Below is a small trained network, with its code and all its weights. Each question gives an input and a target symbol and asks what happens when units are switched off, that is, made to give their printed mean instead of their output.

import numpy as np


def w(rows, s, z=0):
    codes = np.array(rows[::2]) - 128.0
    scale = np.full(codes.shape[1], s)
    scale[-1] = z or s
    return codes * scale


def norm(h):
    return h / np.sqrt((h * h).mean(-1, keepdims=True) + 1e-5)


def f(y):
    return np.maximum(y, 0)


def softmax(a):
    e = np.exp(a - a.max(-1, keepdims=True))
    return e / e.sum(-1, keepdims=True)


def log_softmax(a):
    a = a - a.max(-1, keepdims=True)
    return a - np.log(np.exp(a).sum(-1, keepdims=True))


def net(x, mask):
    ids = ['ΔΘΠαγεηξστφψ'.index(c) for c in x.split()]
    T = len(ids)
    res = E[ids] + P[:T]
    u = 0
    for l in range(2):
        r = norm(res)
        for j in range(2):
            rows = slice(4 * j, 4 * j + 4)
            q, k, v = (r @ M[l][rows].T for M in (Q, K, V))
            z = softmax(np.where(np.tri(T) > 0, q @ k.T / 4**0.5, -1e9)) @ v
            o = O[l][rows]
            res = res + np.where(mask[u + j], z, o[:, -1]) @ o[:, :-1]
        u += 2
        y = f(norm(res) @ A[l][:, :-1].T + A[l][:, -1])
        res = res + np.where(mask[u : u + 12], y, B[l][:, -1]) @ B[l][:, :-1]
        u += 12
    return log_softmax(norm(res)[-1] @ U[:, :-1].T + U[:, -1])


Q, K, V, O, A, B = {}, {}, {}, {}, {}, {}
E = w([
[58,45,178],'Δ',
[200,82,105],'Θ',
[210,77,107],'Π',
[43,37,78],'α',
[205,79,102],'γ',
[163,230,82],'ε',
[204,80,102],'η',
[206,75,108],'ξ',
[89,123,13],'σ',
[214,71,105],'τ',
[128,126,254],'φ',
[165,208,200],'ψ',
],0.0094)
P = w([
[254,61,109],'0',
[232,68,116],'1',
[206,80,121],'2',
[182,97,120],'3',
[164,112,119],'4',
[148,124,130],'5',
[131,138,130],'6',
[113,148,134],'7',
[88,156,138],'8',
[83,164,140],'9',
[65,185,137],'10',
[77,171,127],'11',
],0.0084)
Q[0] = w([
[91,109,161],'0.h1',
[177,163,126],'0.h1',
[119,129,124],'0.h1',
[58,97,135],'0.h1',
[148,112,59],'0.h2',
[94,148,174],'0.h2',
[54,136,190],'0.h2',
[251,112,50],'0.h2',
],0.016)
K[0] = w([
[69,184,149],'0.h1',
[165,68,40],'0.h1',
[108,134,123],'0.h1',
[64,176,255],'0.h1',
[27,193,121],'0.h2',
[219,76,119],'0.h2',
[231,66,114],'0.h2',
[1,206,153],'0.h2',
],0.0077)
V[0] = w([
[160,132,140],'0.h1',
[113,89,140],'0.h1',
[113,125,108],'0.h1',
[85,97,161],'0.h1',
[204,254,143],'0.h2',
[114,127,230],'0.h2',
[136,118,210],'0.h2',
[96,112,3],'0.h2',
],0.0063)
O[0] = w([
[138,158,122,251],'0.h1',
[146,124,120,181],'0.h1',
[121,123,135,81],'0.h1',
[136,51,101,20],'0.h1',
[192,254,136,83],'0.h2',
[152,90,191,33],'0.h2',
[174,84,151,136],'0.h2',
[62,147,79,122],'0.h2',
],0.0068,0.0013)
A[0] = w([
[65,131,106,108],'0.n1',
[17,168,240,170],'0.n2',
[74,144,118,63],'0.n3',
[94,154,213,216],'0.n4',
[129,173,120,70],'0.n5',
[79,112,231,176],'0.n6',
[135,113,129,100],'0.n7',
[105,188,147,80],'0.n8',
[61,74,83,201],'0.n9',
[103,177,95,109],'0.n10',
[175,232,74,253],'0.n11',
[144,153,2,177],'0.n12',
],0.0075,0.0045)
B[0] = w([
[90,148,59,152],'0.n1',
[215,74,253,186],'0.n2',
[95,109,63,134],'0.n3',
[250,81,171,192],'0.n4',
[146,165,109,137],'0.n5',
[214,66,115,189],'0.n6',
[112,138,132,131],'0.n7',
[162,181,128,143],'0.n8',
[76,80,57,217],'0.n9',
[111,181,85,150],'0.n10',
[181,164,16,254],'0.n11',
[105,147,35,214],'0.n12',
],0.0058,0.0056)
Q[1] = w([
[96,129,170],'1.h1',
[149,73,130],'1.h1',
[104,89,124],'1.h1',
[150,172,180],'1.h1',
[241,142,132],'1.h2',
[156,115,165],'1.h2',
[105,141,223],'1.h2',
[3,116,61],'1.h2',
],0.015)
K[1] = w([
[139,78,57],'1.h1',
[63,119,191],'1.h1',
[147,88,155],'1.h1',
[91,141,68],'1.h1',
[113,172,213],'1.h2',
[202,166,164],'1.h2',
[242,91,113],'1.h2',
[53,72,2],'1.h2',
],0.013)
V[1] = w([
[108,34,202],'1.h1',
[100,246,152],'1.h1',
[210,72,72],'1.h1',
[95,75,53],'1.h1',
[212,190,180],'1.h2',
[220,209,77],'1.h2',
[33,110,254],'1.h2',
[152,144,37],'1.h2',
],0.009)
O[1] = w([
[109,89,213,128],'1.h1',
[222,106,54,33],'1.h1',
[50,217,159,253],'1.h1',
[19,112,98,156],'1.h1',
[129,131,253,145],'1.h2',
[61,177,198,186],'1.h2',
[238,40,114,15],'1.h2',
[30,190,93,176],'1.h2',
],0.0079,0.008)
A[1] = w([
[148,186,101,35],'1.n1',
[107,126,128,146],'1.n2',
[151,201,92,2],'1.n3',
[83,158,63,222],'1.n4',
[147,189,129,123],'1.n5',
[139,132,191,116],'1.n6',
[155,72,176,122],'1.n7',
[90,29,161,30],'1.n8',
[212,82,173,62],'1.n9',
[108,134,185,56],'1.n10',
[149,126,2,241],'1.n11',
[86,69,125,134],'1.n12',
],0.014,0.0079)
B[1] = w([
[206,88,86,139],'1.n1',
[142,121,139,157],'1.n2',
[250,85,80,141],'1.n3',
[179,87,109,248],'1.n4',
[117,94,164,165],'1.n5',
[160,83,154,170],'1.n6',
[162,104,64,161],'1.n7',
[32,137,201,147],'1.n8',
[168,83,68,149],'1.n9',
[159,103,144,150],'1.n10',
[195,59,149,215],'1.n11',
[137,135,171,163],'1.n12',
],0.014,0.011)
U = w([
[62,69,173,151],'Δ',
[111,172,116,150],'Θ',
[118,167,121,115],'Π',
[110,7,88,22],'α',
[113,170,116,114],'γ',
[204,201,83,167],'ε',
[109,174,116,254],'η',
[112,169,118,142],'ξ',
[91,125,36,132],'σ',
[114,169,119,129],'τ',
[221,62,188,17],'φ',
[190,237,210,72],'ψ',
],0.014,0.0079)

Each question gives the input, a string of symbols that net reads in full, and the target symbol t.
The units are the heads (4 rows each of Q, K, V and O) and the neurons (one row each of A and B). Each row of codes is followed by its name. A weight is (code - 128) times the scale printed after its matrix; where a second scale follows, it is the last column's (O, A, B and U).
mask holds one flag per unit, layer by layer, with each layer's heads first. A switched-off unit (its flag False) gives its mean, the last column of its rows in O or B, instead of its output. The means were averaged over made-up inputs and are rounded, as every weight is.
A unit's drop is (log p(t) with every unit on - log p(t) with that unit switched off) / (log p(t) with every unit on - log p(t) with every unit switched off).
The circuit of an input: a set's keep is (log p(t) with only the set's units on - log p(t) with every unit switched off) / (log p(t) with every unit on - log p(t) with every unit switched off). Starting from the 12 units with the biggest drops (on a tie, the unit counted first), units are removed one at a time, each time the one whose removal leaves the highest keep (on an exact tie, the one counted first), for as long as the keep stays at least 0.8.
circuit, biggest first: the units of the circuit, biggest drop first
unit that matters most: the unit with the biggest drop
top k neurons: the k neurons with the biggest drops, biggest first
top k neurons in layer l: the k neurons of layer l with the biggest drops, biggest first
which heads matter: for each layer, one digit per head in row order, 1 if its drop is at least 0.15 and else 0, layers parted by /
input η Θ Δ Π η τ, target Δ: which heads matter : 01 / 00
input ε η Θ η Θ, target ε: circuit, biggest first : [0.h2 1.h1]
input η η ψ ψ Δ Π ξ η ξ Δ Π, target Δ: unit that matters most : 0.h2
input ε η Θ ψ, target ψ: circuit, biggest first : [1.h2 0.h2]
input ξ φ α Π φ ψ Π η η, target ψ: circuit, biggest first : [0.h2 1.n11]
input τ Θ ε σ η ψ α α Δ γ τ, target Δ: which heads matter : 01 / 10
input σ ε σ ξ Θ, target σ: which heads matter : 01 / 01
input η Θ ε φ φ Δ γ, target Δ: top 3 neurons in layer 1 : [1.n8 1.n4 1.n11]
input φ φ ξ σ, target σ: which heads matter : 00 / 01
input η η η η α η Δ σ ψ τ ξ, target ψ: which heads matter : 01 / 01
input φ φ φ Δ Θ Δ ψ σ η η, target σ: which heads matter : 01 / 01
input Π Δ ε η ξ α Δ Π α σ η, target σ: which heads matter : 01 / 00
input ξ τ Δ φ α Δ η, target Δ: which heads matter : 01 / 10
input φ η Π σ η η σ ε η ξ, target ε: circuit, biggest first : [0.h2]
input ε ε η τ, target ε: which heads matter : 01 / 11
input ψ ψ ψ τ, target ψ: which heads matter : 00 / 01
input η φ φ η ε σ φ ε Π, target ε: which heads matter : 01 / 00
input ε σ η ξ Δ Θ, target Δ: top 2 neurons : [0.n11 0.n12]
input Π α η, target α: top 2 neurons : [1.n11 0.n11]
input ε σ ε ξ γ γ, target ε: top neuron in layer 0 : [0.n9]
input φ ψ Θ Θ τ, target ψ: top 2 neurons in layer 0 : [0.n6 0.n2]
